Below are the code and all the weights of a small trained network. Each question names an input and a class and asks about switching units off, where a switched-off unit gives its printed mean instead of its output.

import numpy as np


def w(rows, s, z=0):
    codes = np.array(rows[::2]) - 128.0
    scale = np.full(codes.shape[1], s)
    scale[-1] = z or s
    return codes * scale


def norm(h):
    return h / np.sqrt((h * h).mean(-1, keepdims=True) + 1e-5)


def f(y):
    return np.maximum(y, 0)


def log_softmax(a):
    a = a - a.max(-1, keepdims=True)
    return a - np.log(np.exp(a).sum(-1, keepdims=True))


def net(x, mask):
    res = np.array(x, float).reshape(1, 5) / 4 @ E
    u = 0
    for l in range(4):
        y = f(norm(res) @ A[l][:, :-1].T + A[l][:, -1])
        res = res + np.where(mask[u : u + 4], y, B[l][:, -1]) @ B[l][:, :-1]
        u += 4
    return log_softmax(norm(res)[-1] @ U[:, :-1].T + U[:, -1])


A, B = {}, {}
E = w([
[107,94,129,164,147,151,127],'x0',
[92,1,130,62,112,14,108],'x1',
[164,143,121,141,53,132,71],'x2',
[193,77,35,76,124,212,205],'x3',
[182,111,174,49,225,127,38],'x4',
],0.0067)
A[0] = w([
[150,67,141,93,139,126,102,101],'L0N0',
[18,73,123,76,66,95,107,184],'L0N1',
[181,123,80,120,137,158,146,87],'L0N2',
[191,2,27,86,119,81,164,1],'L0N3',
],0.0099,0.0046)
B[0] = w([
[207,225,92,105,170,136,89,183],'L0N0',
[227,2,175,140,129,56,165,255],'L0N1',
[154,15,48,160,205,144,124,168],'L0N2',
[42,195,244,186,101,221,138,239],'L0N3',
],0.0087,0.0075)
A[1] = w([
[55,87,98,165,88,162,180,158],'L1N0',
[115,191,138,188,155,89,134,103],'L1N1',
[83,152,184,144,22,113,135,247],'L1N2',
[140,175,217,110,129,252,2,189],'L1N3',
],0.0086,0.0014)
B[1] = w([
[215,237,85,179,93,44,108,191],'L1N0',
[27,36,254,198,70,204,171,167],'L1N1',
[76,33,134,154,142,210,206,205],'L1N2',
[81,166,175,60,180,114,134,254],'L1N3',
],0.0075,0.0081)
A[2] = w([
[172,68,160,140,143,130,160,160],'L2N0',
[133,90,136,91,126,161,162,91],'L2N1',
[145,105,112,110,147,62,136,132],'L2N2',
[116,179,7,138,100,139,141,3],'L2N3',
],0.012,0.0026)
B[2] = w([
[74,171,87,100,108,125,124,254],'L2N0',
[72,174,131,126,116,84,85,169],'L2N1',
[140,104,76,156,90,87,93,183],'L2N2',
[248,157,172,145,180,59,128,168],'L2N3',
],0.013,0.0071)
A[3] = w([
[168,118,16,137,191,203,82,194],'L3N0',
[103,96,156,76,166,105,22,163],'L3N1',
[111,104,145,168,74,215,177,4],'L3N2',
[190,124,96,2,184,209,71,77],'L3N3',
],0.0097,0.0027)
B[3] = w([
[148,95,39,108,109,161,9,177],'L3N0',
[247,200,137,166,188,184,141,255],'L3N1',
[127,206,13,108,71,101,236,214],'L3N2',
[32,53,116,124,81,119,171,214],'L3N3',
],0.011,0.0058)
U = w([
[68,149,114,159,60,121,213,170],'0',
[244,122,106,143,168,91,94,252],'1',
[108,172,211,77,198,166,118,112],'2',
[97,68,52,72,151,176,61,40],'3',
[100,6,127,143,63,23,120,17],'4',
],0.015,0.0036)

Each question gives the input, the list of numbers given to net, and the class t.
The units are the neurons (one row each of A and B). Each row of codes is followed by its name. A weight is (code - 128) times the scale printed after its matrix; where a second scale follows, it is the last column's (A, B and U).
mask holds one flag per neuron, layer by layer. A switched-off neuron (its flag False) gives its mean, the last column of its row in B, instead of its output. The means were averaged over made-up inputs and are rounded, as every weight is.
A unit's drop is (log p(t) with every unit on - log p(t) with that unit switched off) / (log p(t) with every unit on - log p(t) with every unit switched off).
The circuit of an input: a set's keep is (log p(t) with only the set's units on - log p(t) with every unit switched off) / (log p(t) with every unit on - log p(t) with every unit switched off). Starting from the 12 units with the biggest drops (on a tie, the unit counted first), units are removed one at a time, each time the one whose removal leaves the highest keep (on an exact tie, the one counted first), for as long as the keep stays at least 0.8.
units of the circuit, in order: the units of the circuit, biggest drop first
top k neurons: the k neurons with the biggest drops, biggest first
k most important neurons of layer l: the k neurons of layer l with the biggest drops, biggest first
input [-5,8,-7,-5,6], class 1: units of the circuit, in order -> (L3N1)
input [4,3,3,6,7], class 2: top 2 neurons -> (L0N3, L1N3)
input [4,-4,7,1,-1], class 1: units of the circuit, in order -> (L0N3, L0N1, L2N3)
input [3,-7,-7,2,8], class 3: units of the circuit, in order -> (L3N0, L3N3)
input [6,1,-2,-1,-7], class 4: 2 most important neurons of layer 3 -> (L3N1, L3N2)
input [7,1,6,0,-3], class 4: units of the circuit, in order -> (L0N3, L3N1)
input [-3,6,-7,7,2], class 2: top 2 neurons -> (L0N3, L0N0)
input [-2,-2,-3,6,5], class 3: 2 most important neurons of layer 3 -> (L3N0, L3N3)
input [2,1,7,-5,-8], class 4: top 4 neurons -> (L0N3, L0N1, L3N1, L0N0)
input [0,-1,-3,8,-1], class 1: 2 most important neurons of layer 0 -> (L0N2, L0N1)
input [-4,2,-2,-7,-8], class 4: units of the circuit, in order -> (L0N1, L0N3)
input [1,-2,2,-1,1], class 2: top 2 neurons -> (L0N1, L1N3)
input [1,1,7,-1,-2], class 4: top 2 neurons -> (L0N3, L0N1)
input [1,-4,6,8,1], class 3: units of the circuit, in order -> (L3N0)
input [7,0,5,1,2], class 3: top 2 neurons -> (L0N3, L3N3)
input [0,-1,-7,4,-1], class 1: top 2 neurons -> (L1N0, L0N1)
input [6,4,3,0,2], class 1: top 3 neurons -> (L0N1, L0N0, L3N1)
input [6,2,3,-4,-6], class 4: top 2 neurons -> (L0N1, L0N3)
input [7,0,2,1,8], class 3: top 4 neurons -> (L0N3, L3N3, L3N0, L0N0)
input [-6,-5,7,-1,2], class 2: units of the circuit, in order -> (L1N3)
input [3,4,6,0,-5], class 4: top 2 neurons -> (L0N1, L3N1)
input [5,-8,1,1,7], class 3: 2 most important neurons of layer 3 -> (L3N0, L3N3)
